Small tables with named rows and columns. After each table, cells are looked up by row and column.

Table lum
|  | dogof | komo | tad | dudosu |
|---|---|---|---|---|
| subed | 207 | 66 | 145 | 212 |
| zibef | 151 | 181 | 108 | 147 |
| vuguset | 137 | 88 | 48 | 78 |
| rusiz | 89 | 100 | 49 | 206 |

What is the dudosu of zibef in lum?
147
What is the dudosu of subed in lum?
212
What is the komo of zibef in lum?
181
What is the komo of subed in lum?
66
What is the dogof of zibef in lum?
151
What is the komo of rusiz in lum?
100
What is the tad of rusiz in lum?
49
What is the komo of vuguset in lum?
88
What is the dogof of subed in lum?
207
What is the tad of vuguset in lum?
48
What is the dogof of rusiz in lum?
89
What is the dudosu of vuguset in lum?
78
What is the tad of subed in lum?
145
What is the tad of zibef in lum?
108
What is the dogof of vuguset in lum?
137
What is the dudosu of rusiz in lum?
206
Which row has the largest dudosu? subed

damen.tsv
	gan	vom	saruv	rofarig	val	faf	tuzotuv	zazon	zaror
loboki	66	66	99	73	37	130	165	114	156
tos	116	155	151	184	165	150	70	70	141
gel	145	132	153	77	106	69	113	143	83
lun	163	182	153	153	165	85	62	131	76
rikeb	91	86	79	136	113	148	141	96	133
bisik	51	43	53	159	175	208	122	31	182

rofarig of rikeb = 136
tuzotuv of lun = 62
faf of loboki = 130
saruv of rikeb = 79
zaror of gel = 83
zaror of bisik = 182
gan of rikeb = 91
saruv of tos = 151
gan of gel = 145
faf of rikeb = 148
saruv of bisik = 53
tuzotuv of bisik = 122
val of lun = 165
zaror of rikeb = 133
faf of lun = 85

reli =
|  | kud | remubu | kiz | san | zib | gik | kudufur | gise | lole |
|---|---|---|---|---|---|---|---|---|---|
| veki | 83 | 111 | 123 | 114 | 103 | 95 | 95 | 120 | 91 |
| dun | 117 | 57 | 147 | 181 | 40 | 100 | 104 | 157 | 103 |
| lok | 113 | 181 | 149 | 128 | 144 | 107 | 109 | 139 | 142 |
| masonim | 137 | 48 | 186 | 61 | 205 | 191 | 54 | 123 | 184 |
| ririg | 167 | 146 | 117 | 77 | 114 | 42 | 141 | 193 | 217 |
| besarup | 103 | 161 | 104 | 108 | 135 | 129 | 127 | 93 | 76 |
| midor | 111 | 121 | 89 | 86 | 104 | 85 | 102 | 93 | 89 |
| nis | 92 | 80 | 95 | 142 | 63 | 90 | 130 | 51 | 125 |
| busol | 118 | 103 | 104 | 114 | 121 | 120 | 116 | 111 | 97 |
| fevupo | 87 | 137 | 53 | 101 | 111 | 96 | 143 | 145 | 111 |
| firod | 130 | 127 | 173 | 84 | 133 | 134 | 70 | 79 | 97 |
| rur | 94 | 54 | 121 | 177 | 82 | 135 | 131 | 176 | 95 |
| dup | 116 | 53 | 87 | 84 | 120 | 117 | 101 | 108 | 130 |
| bunepa | 110 | 105 | 119 | 106 | 105 | 138 | 130 | 110 | 96 |

veki, zib => 103
veki, kiz => 123
rur, kiz => 121
ririg, lole => 217
bunepa, kud => 110
firod, kudufur => 70
firod, kud => 130
dun, kud => 117
nis, zib => 63
ririg, gise => 193
dun, kiz => 147

Table vugos
	mal	nubu	fote	fedanog	zuv
dugez	0.09	0.69	0.36	0.28	0.76
perum	-0.11	0.26	-0.20	0.02	0.18
kubasu	-0.28	-0.29	0.16	0.15	-0.25
kedemop	0.25	0.10	-0.62	-0.09	0.10
fivutu	0.41	-0.38	-0.67	-0.10	0.19
dunusum	-0.27	0.15	0.21	0.19	0.30
lozo	0.32	-0.05	0.52	0.39	0.87

dugez, fote => 0.36
kedemop, nubu => 0.10
lozo, nubu => -0.05
dugez, zuv => 0.76
kedemop, fedanog => -0.09
lozo, fote => 0.52
fivutu, fote => -0.67
dunusum, mal => -0.27
dunusum, zuv => 0.30
Row with the largest mal: fivutu

fakova
          kug    bel   keko    doz   rese   lida  domeg    veb
tuz     2.824  3.150  8.600  7.495  8.148  6.332  3.565  3.883
zarali  7.249  3.920  3.777  5.930  6.225  6.084  4.328  2.245
furil   7.529  3.609  5.868  4.007  7.955  3.381  3.581  7.758
tofo    4.471  6.745  2.274  3.134  6.988  7.848  3.917  3.861
lasan   3.626  8.433  4.684  2.981  5.115  3.780  4.568  6.291
mot     3.410  2.873  7.766  4.989  4.919  7.573  3.923  6.323
dib     2.896  5.713  5.274  3.603  3.756  7.706  3.969  7.844
zuf     3.970  6.826  8.101  4.718  2.972  3.073  8.057  6.999
zak     7.953  5.644  7.140  3.331  3.280  3.637  3.169  7.252
gemaf   5.816  4.839  6.936  6.565  2.764  6.427  7.590  2.281
zib     5.543  2.864  4.145  5.544  2.474  7.165  7.242  8.195

lasan, doz => 2.981
zarali, domeg => 4.328
gemaf, bel => 4.839
gemaf, doz => 6.565
lasan, domeg => 4.568
tofo, bel => 6.745
zib, bel => 2.864
zuf, domeg => 8.057

tuf =
	vipiro	pesi	goz	gur	zos	suf
dal	5350	2594	4604	8215	8945	6707
rubapu	4483	9339	2760	4255	6371	3304
gub	6086	5452	5337	5771	5710	5980
lefa	4574	7292	3955	4713	5882	4410
tave	5884	1393	6157	8363	7178	6953
kag	5262	7306	3223	6143	6453	5376
fusa	6516	4918	6806	4329	5380	4917
pezovid	6660	4382	6955	5532	4997	6075
fogut	5394	3190	5557	5898	5673	5653
siv	4691	5250	6419	3771	2157	4706
tavobo	5226	4222	5455	5329	4551	5297
ped	5199	5614	5090	3895	3844	5145

What is the gur of lefa in tuf? 4713
What is the gur of ped in tuf? 3895
What is the suf of dal in tuf? 6707
What is the pesi of pezovid in tuf? 4382
What is the vipiro of fogut in tuf? 5394
What is the gur of fogut in tuf? 5898
What is the pesi of fogut in tuf? 3190
What is the goz of ped in tuf? 5090
What is the goz of dal in tuf? 4604
What is the vipiro of gub in tuf? 6086
What is the vipiro of fusa in tuf? 6516

Table tovuv
,zusi,namopud,lagi,kesamor,nalolu,bepel,nunug,lote,rir
mav,60.891,38.161,49.440,54.929,48.017,45.730,88.588,28.670,38.319
redez,53.618,9.211,46.383,4.187,57.049,35.836,88.588,5.291,26.930
pize,81.400,24.396,67.545,28.365,69.543,39.282,88.588,3.411,27.164
gubod,34.606,35.604,51.491,39.811,39.867,34.152,88.588,18.474,43.241
didi,33.557,38.455,34.533,40.082,27.409,46.420,88.588,40.320,43.110
sus,21.391,19.079,22.201,11.759,30.236,40.587,88.588,28.055,37.540
tufut,46.777,28.497,37.421,39.559,43.092,44.137,88.588,28.071,37.887
luf,22.110,30.590,50.911,33.722,14.722,24.889,88.588,2.500,53.181

zusi of sus is 21.391
kesamor of sus is 11.759
lote of tufut is 28.071
namopud of didi is 38.455
zusi of redez is 53.618
lote of pize is 3.411
rir of mav is 38.319
bepel of redez is 35.836
rir of gubod is 43.241
nunug of redez is 88.588
nunug of mav is 88.588
bepel of didi is 46.420
bepel of sus is 40.587
zusi of mav is 60.891
bepel of gubod is 34.152
lote of gubod is 18.474
lagi of redez is 46.383
kesamor of gubod is 39.811
nunug of sus is 88.588
nunug of luf is 88.588

pip.tsv
	daziku	leka	varu	lozalon	dud	luv	bep	vuf
nukogi	57.619	48.945	48.136	52.567	52.729	56.194	49.928	50.021
lek	48.464	38.956	55.272	52.319	52.004	56.721	66.274	37.654
bot	52.870	52.394	55.292	54.448	50.996	43.272	47.469	62.129
gekesar	50.460	53.064	60.940	50.814	54.068	52.244	44.911	48.921
sibusu	56.723	51.325	51.342	54.582	55.417	56.686	51.997	50.466
sazu	52.748	71.248	83.931	25.628	64.748	58.506	63.855	59.014
der	55.545	45.176	44.280	66.266	65.371	53.133	52.923	35.444
bib	41.174	85.649	22.845	73.331	88.357	33.847	44.032	70.494
giz	67.089	45.280	29.308	43.994	32.901	27.427	92.548	57.390

What is the dud of bot in pip?
50.996
What is the leka of sazu in pip?
71.248
What is the leka of giz in pip?
45.280
What is the leka of gekesar in pip?
53.064
What is the lozalon of sazu in pip?
25.628
What is the bep of bib in pip?
44.032
What is the varu of bot in pip?
55.292
What is the daziku of nukogi in pip?
57.619
Row with the largest vuf: bib

Table gudepep
,buburok,bulaf,kibadad,lofasot
vis,57.58,41.78,57.15,79.69
losagu,66.75,39.92,34.60,27.51
seb,58.63,41.55,54.97,74.71
meke,74.76,37.60,35.29,32.77
movez,31.75,49.95,34.90,12.77
koruk,74.58,37.68,34.39,30.45
fod,15.63,53.85,55.99,58.25
simor,15.44,53.93,55.21,56.20
megu,29.23,50.57,37.99,19.38
sadu,12.99,54.69,53.65,51.23
mida,59.29,41.32,56.09,77.81

lofasot of fod is 58.25
lofasot of sadu is 51.23
lofasot of movez is 12.77
bulaf of meke is 37.60
lofasot of koruk is 30.45
lofasot of megu is 19.38
bulaf of mida is 41.32

Table nofib
	lutole	sobid	batem	femefu	lus	sozem	med	liko
fopaval	26.6	-39.2	-17.3	-25.2	-68.1	26.7	41.3	11.8
meroded	-69.4	-0.7	45.8	-33.1	-11.3	36.4	33.1	-32.6
kivaru	19.0	-74.7	-6.9	26.0	-28.5	11.9	-52.7	6.5
zamuli	32.6	-20.5	41.2	-36.9	-40.6	53.2	5.0	-6.8

What is the batem of kivaru in nofib? -6.9
What is the med of meroded in nofib? 33.1
What is the batem of meroded in nofib? 45.8
What is the sobid of meroded in nofib? -0.7
What is the batem of zamuli in nofib? 41.2
What is the lutole of fopaval in nofib? 26.6
What is the lutole of meroded in nofib? -69.4
What is the sozem of kivaru in nofib? 11.9
What is the sobid of kivaru in nofib? -74.7

